Below is a small trained network, with its code and all its weights. Each question gives an input and a target symbol and asks what happens when units are switched off, that is, made to give their printed mean instead of their output.

import numpy as np


def w(rows, s, z=0):
    codes = np.array(rows[::2]) - 128.0
    scale = np.full(codes.shape[1], s)
    scale[-1] = z or s
    return codes * scale


def norm(h):
    return h / np.sqrt((h * h).mean(-1, keepdims=True) + 1e-5)


def f(y):
    return np.maximum(y, 0)


def softmax(a):
    e = np.exp(a - a.max(-1, keepdims=True))
    return e / e.sum(-1, keepdims=True)


def log_softmax(a):
    a = a - a.max(-1, keepdims=True)
    return a - np.log(np.exp(a).sum(-1, keepdims=True))


def net(x, mask):
    ids = ['Ψαβελσφ'.index(c) for c in x.split()]
    T = len(ids)
    res = E[ids] + P[:T]
    r = norm(res)
    for j in range(3):
        rows = slice(4 * j, 4 * j + 4)
        q, k, v = (r @ M[0][rows].T for M in (Q, K, V))
        z = softmax(np.where(np.tri(T) > 0, q @ k.T / 4**0.5, -1e9)) @ v
        o = O[0][rows]
        res = res + np.where(mask[j], z, o[:, -1]) @ o[:, :-1]
    y = f(norm(res) @ A[0][:, :-1].T + A[0][:, -1])
    res = res + np.where(mask[3:15], y, B[0][:, -1]) @ B[0][:, :-1]
    return log_softmax(norm(res)[-1] @ U[:, :-1].T + U[:, -1])


Q, K, V, O, A, B = {}, {}, {}, {}, {}, {}
E = w([
[95,171,104,93,77,221,97,123,106,106,144],'Ψ',
[74,206,64,111,124,167,131,74,125,94,137],'α',
[66,185,73,122,73,97,70,143,56,85,141],'β',
[76,177,143,65,100,110,74,58,132,153,106],'ε',
[125,140,94,100,163,203,56,35,8,203,168],'λ',
[197,209,125,64,153,85,111,124,46,153,42],'σ',
[101,106,85,5,141,118,184,111,86,157,136],'φ',
],0.0021)
P = w([
[174,72,170,200,156,110,138,171,197,129,163],'0',
[50,163,55,163,214,154,96,174,188,128,78],'1',
[114,181,139,105,210,147,106,170,184,60,180],'2',
[70,101,101,159,149,155,121,202,134,153,45],'3',
[127,187,139,79,181,144,116,140,145,55,182],'4',
[93,107,79,160,96,152,135,167,125,163,57],'5',
[150,153,141,81,145,123,132,115,120,53,166],'6',
[138,105,74,155,37,140,139,139,130,166,74],'7',
[199,111,137,115,117,116,146,94,121,74,178],'8',
[169,125,68,131,2,133,137,99,119,137,101],'9',
],0.0028)
Q[0] = w([
[101,64,162,181,151,102,142,156,139,204,88],'H1',
[156,104,170,128,145,115,160,132,159,81,190],'H1',
[79,130,76,171,75,145,134,149,124,174,40],'H1',
[114,112,159,136,163,127,117,139,150,157,119],'H1',
[137,186,27,81,54,150,71,49,93,153,83],'H2',
[117,198,95,93,46,136,130,113,182,96,153],'H2',
[194,154,149,85,129,100,126,75,144,44,253],'H2',
[245,131,211,118,225,82,146,122,139,63,175],'H2',
[112,108,99,154,116,155,123,165,139,184,74],'H3',
[176,132,196,137,166,117,133,118,126,98,192],'H3',
[108,121,112,160,141,137,128,168,142,169,73],'H3',
[131,174,90,67,105,142,105,70,104,106,125],'H3',
],0.0068)
K[0] = w([
[70,178,83,65,205,176,127,127,102,131,113],'H1',
[103,92,95,144,137,150,212,204,197,85,145],'H1',
[98,186,142,56,63,95,63,45,57,165,76],'H1',
[91,173,107,116,214,142,105,181,122,109,131],'H1',
[202,77,111,93,52,104,202,117,80,139,126],'H2',
[173,95,130,174,48,139,130,70,59,154,167],'H2',
[163,104,194,253,95,103,92,144,197,132,166],'H2',
[80,118,172,189,151,124,114,163,231,114,171],'H2',
[76,168,42,92,112,154,184,83,60,101,113],'H3',
[146,150,193,149,147,79,98,158,184,143,101],'H3',
[83,161,87,85,123,160,162,88,95,85,124],'H3',
[163,53,122,145,84,122,149,147,121,123,167],'H3',
],0.0054)
V[0] = w([
[130,98,126,97,137,83,92,158,56,176,108],'H1',
[68,34,93,101,141,59,189,180,129,128,221],'H1',
[175,167,84,240,96,182,114,217,111,45,136],'H1',
[144,87,133,22,134,243,197,133,189,189,109],'H1',
[100,49,126,28,165,65,226,126,198,174,153],'H2',
[82,139,157,121,33,90,139,160,187,30,51],'H2',
[132,100,130,75,30,96,90,234,117,82,139],'H2',
[4,68,110,153,50,192,111,34,142,130,241],'H2',
[111,55,104,180,117,187,114,202,103,135,208],'H3',
[128,177,93,157,171,69,173,208,97,27,81],'H3',
[48,149,103,167,126,111,108,146,77,111,146],'H3',
[76,113,113,162,178,129,150,124,172,47,186],'H3',
],0.003)
O[0] = w([
[134,109,136,65,166,135,84,124,159,60,157,103],'H1',
[192,144,130,105,77,113,130,66,186,111,96,107],'H1',
[128,29,133,201,151,119,188,140,108,141,68,210],'H1',
[173,241,116,239,152,138,127,149,110,100,186,117],'H1',
[129,100,47,37,108,167,162,174,116,103,106,110],'H2',
[88,191,81,124,186,183,119,74,132,129,127,7],'H2',
[137,148,100,103,252,119,126,116,200,128,123,78],'H2',
[27,108,172,103,169,89,158,162,84,182,125,117],'H2',
[209,175,100,110,193,86,129,134,198,137,167,241],'H3',
[108,156,193,92,104,130,148,77,113,135,127,137],'H3',
[138,161,130,97,117,110,41,91,121,165,155,159],'H3',
[172,158,121,111,81,131,155,117,149,145,142,228],'H3',
],0.0039,0.0017)
A[0] = w([
[77,178,184,142,95,87,140,190,88,165,158,118],'N1',
[117,122,146,145,141,137,20,101,129,120,129,133],'N2',
[217,23,186,96,125,46,138,148,163,115,197,105],'N3',
[104,89,60,96,216,124,107,122,148,105,74,150],'N4',
[135,41,204,173,65,102,172,140,119,175,116,93],'N5',
[170,40,199,137,146,186,157,106,129,3,119,38],'N6',
[34,165,120,104,181,149,157,63,136,157,102,44],'N7',
[80,72,152,138,130,82,137,134,100,205,90,93],'N8',
[112,135,65,35,92,174,135,212,78,56,136,39],'N9',
[78,141,105,104,70,145,113,88,110,137,66,124],'N10',
[119,121,116,236,75,138,89,130,89,139,108,126],'N11',
[107,74,8,50,114,183,143,229,86,138,77,3],'N12',
],0.0039,0.0029)
B[0] = w([
[97,88,152,56,117,94,196,121,105,200,127,231],'N1',
[173,151,124,90,52,118,179,159,135,96,132,210],'N2',
[28,217,106,139,199,160,1,148,127,62,154,216],'N3',
[97,101,141,137,57,182,151,126,115,146,121,203],'N4',
[66,186,158,15,56,112,134,134,85,156,153,224],'N5',
[64,29,196,224,91,117,188,102,106,72,214,167],'N6',
[136,110,174,141,154,116,52,147,117,27,179,172],'N7',
[226,79,147,175,68,147,210,88,143,80,122,214],'N8',
[98,59,114,186,137,145,116,114,97,194,38,252],'N9',
[160,111,90,158,180,124,124,203,100,130,193,230],'N10',
[169,171,107,93,169,121,140,94,232,123,77,242],'N11',
[42,89,72,175,147,183,81,152,48,172,13,240],'N12',
],0.0037,0.0029)
U = w([
[81,106,187,58,207,118,80,3,228,130,78,1],'Ψ',
[157,151,135,233,253,71,202,151,153,161,148,143],'α',
[141,29,196,210,74,145,139,120,134,11,167,195],'β',
[73,206,173,88,150,103,24,209,75,99,220,152],'ε',
[139,113,181,62,26,81,225,125,126,216,129,162],'λ',
[238,210,37,96,78,158,83,130,200,72,107,146],'σ',
[57,75,66,148,135,183,82,159,82,184,38,80],'φ',
],0.0035,0.0003)

Each question gives the input, a string of symbols that net reads in full, and the target symbol t.
The units are the heads (4 rows each of Q, K, V and O) and the neurons (one row each of A and B). Each row of codes is followed by its name. A weight is (code - 128) times the scale printed after its matrix; where a second scale follows, it is the last column's (O, A, B and U).
mask holds one flag per unit, heads first, then neurons. A switched-off unit (its flag False) gives its mean, the last column of its rows in O or B, instead of its output. The means were averaged over made-up inputs and are rounded, as every weight is.
A unit's drop is (log p(t) with every unit on - log p(t) with that unit switched off) / (log p(t) with every unit on - log p(t) with every unit switched off).
The circuit of an input: a set's keep is (log p(t) with only the set's units on - log p(t) with every unit switched off) / (log p(t) with every unit on - log p(t) with every unit switched off). Starting from the 12 units with the biggest drops (on a tie, the unit counted first), units are removed one at a time, each time the one whose removal leaves the highest keep (on an exact tie, the one counted first), for as long as the keep stays at least 0.8.
circuit, biggest first: the units of the circuit, biggest drop first
most important unit: the unit with the biggest drop
top k neurons: the k neurons with the biggest drops, biggest first
heads that matter: for each layer, one digit per head in row order, 1 if its drop is at least 0.15 and else 0, layers parted by /
drop when u is switched off: that unit's drop, to one decimal
input β Ψ φ λ ε, target Ψ: circuit, biggest first	H1, H2
input β ε β α Ψ ε λ α, target λ: heads that matter	010
input φ ε Ψ ε, target ε: most important unit	H1
input λ Ψ φ Ψ Ψ β ε σ, target σ: heads that matter	010
input λ σ β λ λ ε α β, target ε: circuit, biggest first	H2, H1, N7
input ε ε λ λ λ α β α λ, target φ: circuit, biggest first	H3, H2, N12
input φ σ Ψ α β ε Ψ α Ψ β, target β: heads that matter	110
input λ ε λ β φ β ε ε λ, target ε: circuit, biggest first	N3, H2
input λ σ λ α ε Ψ, target ε: heads that matter	110
input α α α λ β, target λ: heads that matter	000
input φ Ψ λ λ λ Ψ β Ψ Ψ α, target α: heads that matter	110
input Ψ φ Ψ β φ, target α: circuit, biggest first	H1, H3
input σ σ β α ε Ψ φ, target β: circuit, biggest first	H2, N6, H3
input β σ φ φ β σ φ, target Ψ: heads that matter	111
input λ φ φ σ ε φ φ α β, target ε: most important unit	N3
input λ α β λ ε α φ λ φ, target ε: heads that matter	010
input α β ε α, target ε: heads that matter	011
input Ψ ε λ φ λ β Ψ λ σ φ, target φ: heads that matter	000
input σ β Ψ Ψ, target β: top 2 neurons	N7, N8
input φ ε φ Ψ σ α Ψ, target σ: circuit, biggest first	H1
input λ λ φ λ λ σ β β, target σ: heads that matter	010
input σ λ Ψ ε ε ε ε ε ε, target β: heads that matter	011
input ε φ σ, target φ: heads that matter	001
input φ α α λ σ λ, target σ: top 2 neurons	N11, N2
input Ψ λ λ α β β β, target α: drop when H3 is switched off	0.3
input σ β φ φ β λ Ψ β Ψ φ, target φ: drop when N12 is switched off	0.1
